[[ 11 -12 -60]
 [ 75  54 -35]
 [-63 -37  -6]
 [  3 -23 -43]
 [-46 -37 -37]]
|
[-60  54 -63]

[[-14 -70  19]
 [-15 -66  15]
 [-29 -72  13]
 [ -8  78 -18]
 [-26 -72  18]]
|
[ 19 -66 -29]

[[  2   8   6]
 [  8 -37 -12]
 [  4  61  17]
 [ -3 -22   2]
 [  0   8   5]]
|
[  6 -37   4]

[[-45   9 -25 -64 -10]
 [-61  53 -53 -81  -7]
 [ 20  12  11  -9 -23]
 [-12  -4 -65  59  28]
 [ 30  41 -46 -21  -5]]
|
[-10 -81  11  -4  30]

[[-16  -6  22  10  -9]
 [-16  -6  22  10  63]
 [-16  -6  22  10  63]]
|
[-9 10 22]

[[ 42 -23]
 [-13  77]
 [-10  -1]
 [-17 -45]]
|
[-23 -13]
---
[[-66  -9  -8  17  -8  33]
 [ 22   6  11 -12   2 -10]
 [ -8  10  19 -15  -8   1]
 [-28  -8  -8  13   2  17]
 [-11  -5  -7   8   1   6]]
|
[[-11 -28  -8  22 -66]
 [ -5  -8  10   6  -9]
 [ -7  -8  19  11  -8]
 [  8  13 -15 -12  17]
 [  1   2  -8   2  -8]
 [  6  17   1 -10  33]]

[[  1  12  77]
 [ -2 -32 -83]
 [-36  -3 -22]
 [ 24 -28 -27]
 [ 10   4 -54]
 [  5  28  42]]
|
[[  5  10  24 -36  -2   1]
 [ 28   4 -28  -3 -32  12]
 [ 42 -54 -27 -22 -83  77]]

[[-33   7   3 -18]
 [ -2  -7  -2   0]
 [ -3 -20  -9   1]
 [-57  12   0 -32]
 [ 20  -3   1   9]
 [ 57 -14  -5  33]
 [ 24 -11   6  11]
 [-36  -4   4 -20]
 [-68  10 -14 -35]
 [ 62 -35 -17  43]
 [ 21   0  -1  10]]
|
[[ 21  62 -68 -36  24  57  20 -57  -3  -2 -33]
 [  0 -35  10  -4 -11 -14  -3  12 -20  -7   7]
 [ -1 -17 -14   4   6  -5   1   0  -9  -2   3]
 [ 10  43 -35 -20  11  33   9 -32   1   0 -18]]

[[  9  -8  45  68 -41  10 -42]
 [ 45  60   7 -75  -9 -56 -21]
 [ 69  70  49 -37 -48 -67 -62]
 [ 64  61  55 -17 -53 -58 -66]
 [ 67  71  45 -46 -44 -68 -58]
 [ 62  56  62   0 -59 -52 -70]
 [ -9 -28  25  70 -22  23 -13]
 [-52 -40 -61 -19  58  38  65]
 [-69 -76 -38  58  38  72  53]
 [-19   0 -46 -56  42   4  38]
 [-14   4 -47 -64  41  -1  38]]
|
[[-14 -19 -69 -52  -9  62  67  64  69  45   9]
 [  4   0 -76 -40 -28  56  71  61  70  60  -8]
 [-47 -46 -38 -61  25  62  45  55  49   7  45]
 [-64 -56  58 -19  70   0 -46 -17 -37 -75  68]
 [ 41  42  38  58 -22 -59 -44 -53 -48  -9 -41]
 [ -1   4  72  38  23 -52 -68 -58 -67 -56  10]
 [ 38  38  53  65 -13 -70 -58 -66 -62 -21 -42]]

[[ 37   8]
 [-51  -2]
 [ 75 -17]
 [-83  -8]
 [ 72 -51]]
|
[[ 72 -83  75 -51  37]
 [-51  -8 -17  -2   8]]

[[-63  17]
 [ 16 -47]
 [ 27   3]]
|
[[ 27  16 -63]
 [  3 -47  17]]
